Below is a small trained network, with its code and all its weights. Each question gives an input and a class and asks what happens when units are switched off, that is, made to give their printed mean instead of their output.

import numpy as np


def w(rows, s, z=0):
    codes = np.array(rows[::2]) - 128.0
    scale = np.full(codes.shape[1], s)
    scale[-1] = z or s
    return codes * scale


def f(y):
    return np.maximum(y, 0)


def log_softmax(a):
    a = a - a.max(-1, keepdims=True)
    return a - np.log(np.exp(a).sum(-1, keepdims=True))


def net(x, mask):
    res = np.array(x, float).reshape(1, 5) / 4 @ E
    y = f(res @ A[0][:, :-1].T + A[0][:, -1])
    res = res + np.where(mask, y, B[0][:, -1]) @ B[0][:, :-1]
    return log_softmax(res[-1] @ U[:, :-1].T + U[:, -1])


A, B = {}, {}
E = w([
[215,135,32,147],'x0',
[127,130,125,128],'x1',
[83,255,109,178],'x2',
[17,74,28,157],'x3',
[138,114,146,218],'x4',
],0.0077)
A[0] = w([
[173,54,146,106,34],'n1',
[165,174,144,50,3],'n2',
[110,248,113,145,39],'n3',
[72,129,219,120,137],'n4',
[207,118,106,223,123],'n5',
[97,120,61,129,107],'n6',
[195,151,181,172,53],'n7',
[162,168,56,42,108],'n8',
],0.017,0.0033)
B[0] = w([
[147,84,44,25,221],'n1',
[36,90,176,125,204],'n2',
[172,39,70,23,248],'n3',
[132,249,87,95,254],'n4',
[117,232,136,84,241],'n5',
[39,109,160,102,220],'n6',
[39,70,141,158,216],'n7',
[138,227,167,127,230],'n8',
],0.018,0.0084)
U = w([
[168,65,81,64,111],'0',
[9,92,142,128,59],'1',
[132,159,151,102,240],'2',
[145,215,121,97,27],'3',
[124,123,128,105,254],'4',
[180,123,162,130,137],'5',
[168,94,151,255,96],'6',
[220,80,165,192,83],'7',
],0.0092,0.009)

Each question gives the input, the list of numbers given to net, and the class t.
The units are the neurons (one row each of A and B). Each row of codes is followed by its name. A weight is (code - 128) times the scale printed after its matrix; where a second scale follows, it is the last column's (A, B and U).
mask holds one flag per neuron, in row order. A switched-off neuron (its flag False) gives its mean, the last column of its row in B, instead of its output. The means were averaged over made-up inputs and are rounded, as every weight is.
A unit's drop is (log p(t) with every unit on - log p(t) with that unit switched off) / (log p(t) with every unit on - log p(t) with every unit switched off).
The circuit of an input: a set's keep is (log p(t) with only the set's units on - log p(t) with every unit switched off) / (log p(t) with every unit on - log p(t) with every unit switched off). Starting from all 8 units, units are removed one at a time, each time the one whose removal leaves the highest keep (on an exact tie, the one counted first), for as long as the keep stays at least 0.8.
units of the circuit, in order: the units of the circuit, biggest drop first
k most important neurons: the k neurons with the biggest drops, biggest first
drop when u is switched off: that unit's drop, to one decimal
input [-7,1,-8,6,-1], class 0: units of the circuit, in order => n1
input [6,2,8,8,-4], class 0: 4 most important neurons => n3, n7, n2, n5
input [5,5,-1,0,4], class 3: 3 most important neurons => n5, n3, n2
input [3,1,3,-6,-4], class 1: 3 most important neurons => n2, n7, n4
input [8,2,-4,7,6], class 3: 4 most important neurons => n5, n7, n2, n3
input [7,7,-5,4,-4], class 3: 4 most important neurons => n8, n3, n7, n2
input [4,0,-5,-8,-6], class 1: 2 most important neurons => n2, n7
input [7,2,0,7,4], class 1: 2 most important neurons => n6, n4
input [-3,-2,-7,-6,1], class 0: 2 most important neurons => n1, n6
input [-1,0,0,-7,0], class 1: 2 most important neurons => n7, n2
input [-7,5,-2,-5,-2], class 3: 3 most important neurons => n4, n6, n3
input [-7,7,0,5,-3], class 3: 3 most important neurons => n4, n7, n2
input [-1,0,-5,-6,-6], class 1: 2 most important neurons => n2, n3
input [6,1,-1,3,1], class 3: units of the circuit, in order => n5
input [1,-2,2,-8,4], class 1: drop when n5 is switched off => 0.0
input [-3,0,5,5,-5], class 0: drop when n8 is switched off => 0.1
input [-1,8,8,-1,6], class 0: drop when n1 is switched off => 0.0
